Here is a tiny trained network, its code and every weight. The questions are about switching its units off for an input and a target symbol, where a switched-off unit gives its printed mean instead of its output.

import numpy as np


def w(rows, s, z=0):
    codes = np.array(rows[::2]) - 128.0
    scale = np.full(codes.shape[1], s)
    scale[-1] = z or s
    return codes * scale


def f(y):
    return np.maximum(y, 0)


def softmax(a):
    e = np.exp(a - a.max(-1, keepdims=True))
    return e / e.sum(-1, keepdims=True)


def log_softmax(a):
    a = a - a.max(-1, keepdims=True)
    return a - np.log(np.exp(a).sum(-1, keepdims=True))


def net(x, mask):
    ids = ['γδεηθμπφψ'.index(c) for c in x.split()]
    T = len(ids)
    res = E[ids] + P[:T]
    r = res
    for j in range(3):
        rows = slice(4 * j, 4 * j + 4)
        q, k, v = (r @ M[0][rows].T for M in (Q, K, V))
        z = softmax(np.where(np.tri(T) > 0, q @ k.T / 4**0.5, -1e9)) @ v
        o = O[0][rows]
        res = res + np.where(mask[j], z, o[:, -1]) @ o[:, :-1]
    y = f(res @ A[0][:, :-1].T + A[0][:, -1])
    res = res + np.where(mask[3:7], y, B[0][:, -1]) @ B[0][:, :-1]
    return log_softmax(res[-1] @ U[:, :-1].T + U[:, -1])


Q, K, V, O, A, B = {}, {}, {}, {}, {}, {}
E = w([
[132,157,90,49,162,76],'γ',
[121,41,76,152,167,81],'δ',
[142,186,162,182,117,116],'ε',
[127,201,115,166,66,135],'η',
[212,71,210,119,67,133],'θ',
[107,118,71,124,67,207],'μ',
[2,138,119,174,168,83],'π',
[138,154,239,103,127,114],'φ',
[87,92,163,76,152,175],'ψ',
],0.024)
P = w([
[213,254,105,139,224,185],'0',
[144,139,77,78,79,94],'1',
[135,141,93,81,68,97],'2',
[135,153,114,83,72,117],'3',
[124,148,129,103,66,123],'4',
[117,145,146,105,60,126],'5',
[104,138,159,113,53,132],'6',
[97,135,175,116,50,138],'7',
[87,132,191,127,52,144],'8',
[74,125,211,132,52,149],'9',
[77,121,220,140,42,150],'10',
[77,122,243,151,36,153],'11',
],0.013)
Q[0] = w([
[230,110,160,117,144,178],'h1',
[111,172,116,163,118,145],'h1',
[132,131,120,177,35,138],'h1',
[149,10,128,147,134,43],'h1',
[78,30,103,159,93,40],'h2',
[145,15,138,128,159,32],'h2',
[111,86,117,97,89,127],'h2',
[107,106,157,186,30,58],'h2',
[189,233,170,78,72,133],'h3',
[187,104,140,73,211,149],'h3',
[83,142,145,91,158,115],'h3',
[72,122,120,114,159,1],'h3',
],0.013)
K[0] = w([
[207,176,155,101,160,135],'h1',
[63,152,113,144,117,238],'h1',
[117,97,211,189,159,148],'h1',
[187,73,59,144,222,170],'h1',
[244,220,72,198,206,110],'h2',
[213,161,37,123,224,76],'h2',
[114,148,176,142,217,136],'h2',
[143,177,179,200,179,255],'h2',
[62,145,234,95,48,79],'h3',
[222,110,37,45,110,27],'h3',
[148,186,157,4,187,104],'h3',
[113,157,114,120,225,68],'h3',
],0.0098)
V[0] = w([
[126,204,99,197,155,128],'h1',
[142,152,135,91,122,89],'h1',
[80,113,136,111,154,189],'h1',
[151,161,155,80,104,164],'h1',
[121,51,64,59,149,206],'h2',
[207,173,78,116,99,6],'h2',
[182,66,188,162,119,140],'h2',
[183,148,34,249,37,173],'h2',
[83,154,147,92,72,134],'h3',
[140,130,81,157,59,214],'h3',
[212,113,134,144,110,134],'h3',
[152,122,59,179,101,87],'h3',
],0.013)
O[0] = w([
[58,97,235,83,160,78,114],'h1',
[119,135,143,170,128,180,177],'h1',
[206,147,177,146,108,138,76],'h1',
[92,143,12,106,89,114,211],'h1',
[113,50,121,87,1,113,2],'h2',
[225,133,156,201,132,88,150],'h2',
[83,104,193,106,174,209,167],'h2',
[126,204,125,188,44,195,86],'h2',
[162,155,115,98,224,115,233],'h3',
[156,95,88,189,143,204,141],'h3',
[90,68,189,150,198,110,200],'h3',
[104,115,200,130,136,199,50],'h3',
],0.0093,0.0095)
A[0] = w([
[29,160,72,200,138,159,26],'n1',
[120,230,133,115,101,73,101],'n2',
[96,197,88,40,160,129,2],'n3',
[68,254,154,58,113,92,11],'n4',
],0.0079,0.0021)
B[0] = w([
[78,145,117,176,66,3,198],'n1',
[171,45,89,149,155,223,225],'n2',
[207,166,160,99,1,128,236],'n3',
[172,61,77,160,172,123,250],'n4',
],0.01,0.013)
U = w([
[133,88,196,139,68,123,112],'γ',
[131,86,143,154,107,66,39],'δ',
[76,86,100,145,197,102,77],'ε',
[146,148,123,178,111,122,56],'η',
[90,236,187,111,129,73,255],'θ',
[95,78,108,150,74,139,107],'μ',
[131,72,143,143,124,254,160],'π',
[143,109,33,116,171,138,128],'φ',
[82,76,105,77,100,124,212],'ψ',
],0.0088,0.0096)

Each question gives the input, a string of symbols that net reads in full, and the target symbol t.
The units are the heads (4 rows each of Q, K, V and O) and the neurons (one row each of A and B). Each row of codes is followed by its name. A weight is (code - 128) times the scale printed after its matrix; where a second scale follows, it is the last column's (O, A, B and U).
mask holds one flag per unit, heads first, then neurons. A switched-off unit (its flag False) gives its mean, the last column of its rows in O or B, instead of its output. The means were averaged over made-up inputs and are rounded, as every weight is.
A unit's drop is (log p(t) with every unit on - log p(t) with that unit switched off) / (log p(t) with every unit on - log p(t) with every unit switched off).
The circuit of an input: a set's keep is (log p(t) with only the set's units on - log p(t) with every unit switched off) / (log p(t) with every unit on - log p(t) with every unit switched off). Starting from all 7 units, units are removed one at a time, each time the one whose removal leaves the highest keep (on an exact tie, the one counted first), for as long as the keep stays at least 0.8.
circuit, biggest first: the units of the circuit, biggest drop first
k most important neurons: the k neurons with the biggest drops, biggest first
which heads matter: for each layer, one digit per head in row order, 1 if its drop is at least 0.15 and else 0, layers parted by /
input φ γ θ π η δ η η θ φ φ ε, target φ: circuit, biggest first : [h3 n2]
input η ψ π θ η η ε γ θ θ δ, target η: circuit, biggest first : [h2]
input θ θ η θ θ δ θ η, target θ: circuit, biggest first : [n1 h3 n2 n4]
input φ θ φ θ θ ε η η θ, target ε: circuit, biggest first : [h2 n3]
input δ θ η θ, target γ: circuit, biggest first : [h2 h1]
input δ μ φ π θ θ φ μ θ ε, target μ: circuit, biggest first : [h2 n1 n4]
input θ π φ η θ θ μ θ θ π θ φ, target φ: circuit, biggest first : [h3 h1]
input θ η η δ θ η η φ θ ε θ, target π: 2 most important neurons : [n1 n3]
input φ η η ε, target η: 2 most important neurons : [n1 n2]
input φ δ ψ θ η δ η μ η φ φ μ, target φ: circuit, biggest first : [h3 h1 n1]
input θ θ γ δ θ φ η, target φ: circuit, biggest first : [h3 n2]
input ε ε θ δ θ θ η θ φ θ, target θ: circuit, biggest first : [h2 h1]
input ψ π δ θ ε π μ θ η φ γ η, target φ: 2 most important neurons : [n4 n2]
input θ η π, target π: most important neuron : [n4]
input γ θ η θ η μ, target μ: circuit, biggest first : [n1 h2]
input π δ ε, target π: which heads matter : 111
input η η ψ δ π γ θ θ θ θ ε, target θ: which heads matter : 010
input δ θ θ δ η θ φ θ θ δ π η, target π: which heads matter : 100
input φ γ φ θ μ μ φ π δ δ φ φ, target φ: which heads matter : 001
input θ μ ε φ δ ε θ μ η, target μ: circuit, biggest first : [h2]
input π γ γ η θ π, target φ: 2 most important neurons : [n4 n2]
input φ φ θ θ η φ θ θ, target ε: which heads matter : 011
input θ θ η η η, target η: 2 most important neurons : [n1 n2]
input δ ψ θ φ η δ, target γ: which heads matter : 101
input μ π η η, target π: which heads matter : 101
input π μ η θ π θ θ ψ θ μ, target ψ: which heads matter : 010
input θ η γ δ φ δ, target π: which heads matter : 110
